Below is a small trained network, with its code and all its weights. Each question gives an input and a target symbol and asks what happens when units are switched off, that is, made to give their printed mean instead of their output.

import numpy as np


def w(rows, s, z=0):
    codes = np.array(rows[::2]) - 128.0
    scale = np.full(codes.shape[1], s)
    scale[-1] = z or s
    return codes * scale


def norm(h):
    return h / np.sqrt((h * h).mean(-1, keepdims=True) + 1e-5)


def f(y):
    return np.maximum(y, 0)


def softmax(a):
    e = np.exp(a - a.max(-1, keepdims=True))
    return e / e.sum(-1, keepdims=True)


def log_softmax(a):
    a = a - a.max(-1, keepdims=True)
    return a - np.log(np.exp(a).sum(-1, keepdims=True))


def net(x, mask):
    ids = ['βεηθμστφψω'.index(c) for c in x.split()]
    T = len(ids)
    res = E[ids] + P[:T]
    u = 0
    for l in range(2):
        q, k, v = (norm(res) @ M[l].T for M in (Q, K, V))
        z = softmax(np.where(np.tri(T) > 0, q @ k.T / 3**0.5, -1e9)) @ v
        res = res + np.where(mask[u], z, O[l][:, -1]) @ O[l][:, :-1]
        u += 1
        y = f(norm(res) @ A[l][:, :-1].T + A[l][:, -1])
        res = res + np.where(mask[u : u + 8], y, B[l][:, -1]) @ B[l][:, :-1]
        u += 8
    return log_softmax(norm(res)[-1] @ U[:, :-1].T + U[:, -1])


Q, K, V, O, A, B = {}, {}, {}, {}, {}, {}
E = w([
[165,187,71,115,201,114,161,94,103],'β',
[143,135,145,59,29,160,164,140,183],'ε',
[159,133,220,192,125,138,152,169,212],'η',
[104,101,156,112,135,158,100,227,121],'θ',
[135,134,140,82,207,187,35,141,219],'μ',
[68,146,92,59,151,160,148,226,87],'σ',
[106,83,103,158,60,73,143,185,95],'τ',
[130,112,126,173,88,194,87,114,78],'φ',
[38,136,99,171,160,91,123,163,97],'ψ',
[255,88,115,116,168,103,178,189,119],'ω',
],0.016)
P = w([
[126,224,253,100,147,60,67,96,22],'0',
[165,91,132,152,152,110,177,140,196],'1',
[163,102,117,151,143,121,171,150,188],'2',
[162,108,116,153,142,125,174,145,193],'3',
[170,115,109,159,148,127,173,150,187],'4',
[168,118,105,159,143,131,174,151,188],'5',
[163,123,102,164,136,133,174,155,191],'6',
[165,129,101,173,133,136,175,153,196],'7',
[154,136,98,171,130,140,172,149,203],'8',
[155,141,94,188,125,139,174,152,203],'9',
[159,144,101,188,124,140,184,155,209],'10',
[147,146,91,186,116,141,183,151,210],'11',
],0.0065)
Q[0] = w([
[104,181,126,127,99,192,140,140,146],'L0H1',
[142,104,9,227,109,255,167,149,179],'L0H1',
[134,121,136,120,118,138,102,71,73],'L0H1',
],0.0089)
K[0] = w([
[123,157,181,127,110,161,166,96,83],'L0H1',
[113,220,233,177,86,150,81,86,2],'L0H1',
[130,145,138,131,100,64,155,118,109],'L0H1',
],0.0065)
V[0] = w([
[122,184,198,64,158,1,149,214,213],'L0H1',
[165,154,141,86,49,98,177,108,163],'L0H1',
[99,149,106,94,182,50,121,112,153],'L0H1',
],0.0051)
O[0] = w([
[172,141,225,127,133,199,129,127,2,120],'L0H1',
[226,132,122,99,76,65,76,94,81,111],'L0H1',
[208,200,104,101,95,169,192,43,38,4],'L0H1',
],0.0087,0.0026)
A[0] = w([
[160,129,121,180,36,159,181,88,90,171],'L0N1',
[64,73,46,125,147,90,48,151,182,39],'L0N2',
[61,131,85,183,158,79,128,50,37,251],'L0N3',
[218,182,117,183,144,138,172,254,165,141],'L0N4',
[199,87,196,124,158,93,133,100,199,85],'L0N5',
[55,164,66,59,98,40,162,144,163,111],'L0N6',
[73,66,72,189,119,204,186,61,226,84],'L0N7',
[228,116,55,140,146,134,74,32,150,145],'L0N8',
],0.0068,0.0028)
B[0] = w([
[142,145,167,109,133,95,144,98,188,174],'L0N1',
[231,136,138,92,95,135,185,131,117,223],'L0N2',
[14,169,102,160,95,100,163,129,151,163],'L0N3',
[85,111,188,73,145,121,105,97,97,255],'L0N4',
[134,214,152,153,174,128,140,137,89,172],'L0N5',
[168,134,189,148,217,113,84,117,185,190],'L0N6',
[141,102,114,96,166,103,97,165,1,211],'L0N7',
[108,130,125,97,99,100,136,87,215,157],'L0N8',
],0.0099,0.0074)
Q[1] = w([
[75,122,204,64,144,9,119,180,161],'L1H1',
[122,2,118,161,97,206,66,139,85],'L1H1',
[125,148,143,63,193,50,58,169,199],'L1H1',
],0.0097)
K[1] = w([
[158,75,128,203,51,150,66,82,1],'L1H1',
[131,186,181,84,125,50,76,240,158],'L1H1',
[216,109,83,124,118,177,11,65,68],'L1H1',
],0.0092)
V[1] = w([
[161,95,137,222,48,255,179,39,73],'L1H1',
[167,158,137,177,138,132,92,223,220],'L1H1',
[180,142,106,137,93,144,192,204,104],'L1H1',
],0.0076)
O[1] = w([
[19,117,189,91,113,222,207,69,202,2],'L1H1',
[112,240,239,90,83,68,94,248,110,88],'L1H1',
[91,123,99,140,79,187,222,180,2,165],'L1H1',
],0.0096,0.0037)
A[1] = w([
[104,152,21,2,95,141,167,134,63,96],'L1N1',
[100,240,182,94,122,115,222,189,161,35],'L1N2',
[118,234,180,66,121,15,43,171,143,75],'L1N3',
[95,84,127,118,147,211,157,94,181,102],'L1N4',
[166,57,156,173,76,107,175,127,87,157],'L1N5',
[56,65,184,129,187,44,122,120,93,14],'L1N6',
[252,71,125,61,64,161,163,136,170,11],'L1N7',
[241,130,120,157,222,53,118,199,152,1],'L1N8',
],0.009,0.0033)
B[1] = w([
[178,171,94,144,206,176,169,196,247,170],'L1N1',
[211,145,122,171,39,135,147,103,126,175],'L1N2',
[121,63,62,151,105,196,101,118,146,234],'L1N3',
[115,136,128,187,81,89,73,166,68,159],'L1N4',
[113,142,147,97,147,105,123,148,230,186],'L1N5',
[133,101,82,56,118,157,95,149,139,177],'L1N6',
[160,137,120,84,54,169,131,143,66,199],'L1N7',
[73,206,170,122,127,145,155,59,102,255],'L1N8',
],0.012,0.0091)
U = w([
[187,115,68,177,156,89,176,34,128,185],'β',
[162,120,71,118,12,184,170,94,133,93],'ε',
[98,169,254,238,110,118,160,130,172,172],'η',
[72,45,159,92,144,148,105,163,54,105],'θ',
[75,177,106,103,127,220,59,69,128,3],'μ',
[154,126,108,158,178,176,201,185,162,89],'σ',
[117,94,157,105,123,30,116,123,197,165],'τ',
[166,164,116,164,128,72,81,151,100,162],'φ',
[28,84,111,194,98,153,188,97,59,228],'ψ',
[86,145,169,47,159,113,193,68,44,98],'ω',
],0.0088,0.0045)

Each question gives the input, a string of symbols that net reads in full, and the target symbol t.
The units are the heads (3 rows each of Q, K, V and O) and the neurons (one row each of A and B). Each row of codes is followed by its name. A weight is (code - 128) times the scale printed after its matrix; where a second scale follows, it is the last column's (O, A, B and U).
mask holds one flag per unit, layer by layer, with each layer's heads first. A switched-off unit (its flag False) gives its mean, the last column of its rows in O or B, instead of its output. The means were averaged over made-up inputs and are rounded, as every weight is.
A unit's drop is (log p(t) with every unit on - log p(t) with that unit switched off) / (log p(t) with every unit on - log p(t) with every unit switched off).
The circuit of an input: a set's keep is (log p(t) with only the set's units on - log p(t) with every unit switched off) / (log p(t) with every unit on - log p(t) with every unit switched off). Starting from the 12 units with the biggest drops (on a tie, the unit counted first), units are removed one at a time, each time the one whose removal leaves the highest keep (on an exact tie, the one counted first), for as long as the keep stays at least 0.8.
circuit, biggest first: the units of the circuit, biggest drop first
top k neurons: the k neurons with the biggest drops, biggest first
k most important neurons of layer l: the k neurons of layer l with the biggest drops, biggest first
input η ε θ φ, target η: circuit, biggest first => [L0H1, L1N3, L0N7, L1N7]
input φ β ε μ β ω, target φ: circuit, biggest first => [L1H1, L0H1]
input ε μ η σ φ β ε σ, target ε: circuit, biggest first => [L0H1, L1N2, L0N2]
input ψ φ θ θ ε η ω θ σ, target ψ: circuit, biggest first => [L1H1, L0H1, L1N4]
input θ φ σ ω ε, target θ: 3 most important neurons of layer 0 => [L0N7, L0N6, L0N2]
input σ μ μ ω φ, target σ: top 2 neurons => [L0N7, L0N6]
input β φ ω θ ψ ψ, target β: circuit, biggest first => [L1H1, L0N2, L0N7]
input μ μ ω φ σ τ ψ σ ε μ ε ε, target μ: top 2 neurons => [L0N6, L1N8]
input σ σ θ ψ φ σ η ε η, target σ: top 3 neurons => [L0N2, L0N7, L0N6]
input τ η σ μ ψ σ φ μ σ τ ε, target τ: top 3 neurons => [L0N2, L0N6, L0N1]
input ε η ψ η φ σ θ η μ μ, target ε: 4 most important neurons of layer 0 => [L0N4, L0N2, L0N6, L0N8]
input β ω β ε η η μ φ, target β: top 2 neurons => [L0N8, L0N1]
input τ θ θ ω ψ ψ ε φ η η, target τ: top 3 neurons => [L0N2, L0N1, L0N7]
input η θ σ φ σ ε ε, target η: top 2 neurons => [L0N6, L0N4]
input φ μ ε, target φ: circuit, biggest first => [L1H1, L0H1, L0N2]
input ψ β η μ φ, target ψ: most important neuron of layer 1 => [L1N4]
input ψ σ ε ε σ ω ψ φ, target ψ: 2 most important neurons of layer 0 => [L0N2, L0N6]
input ω ψ φ φ ε φ ε θ σ ε, target ω: 4 most important neurons of layer 1 => [L1N8, L1N3, L1N2, L1N1]
input σ μ ψ τ θ τ φ β μ μ, target σ: 4 most important neurons of layer 0 => [L0N2, L0N7, L0N6, L0N4]
input ε ω η φ σ β ε ψ, target ε: circuit, biggest first => [L0H1, L1H1, L0N2, L1N2]
input ε σ β ω ω ψ μ η τ θ, target θ: top 2 neurons => [L0N2, L1N8]
input ψ σ ε ω μ β φ ψ ω ω ε η, target ψ: circuit, biggest first => [L0H1, L1H1, L1N4]
input θ μ φ μ τ ψ ψ θ μ τ ε τ, target θ: top 3 neurons => [L0N7, L0N6, L1N6]
input θ σ θ φ, target θ: top 3 neurons => [L0N2, L0N7, L0N6]
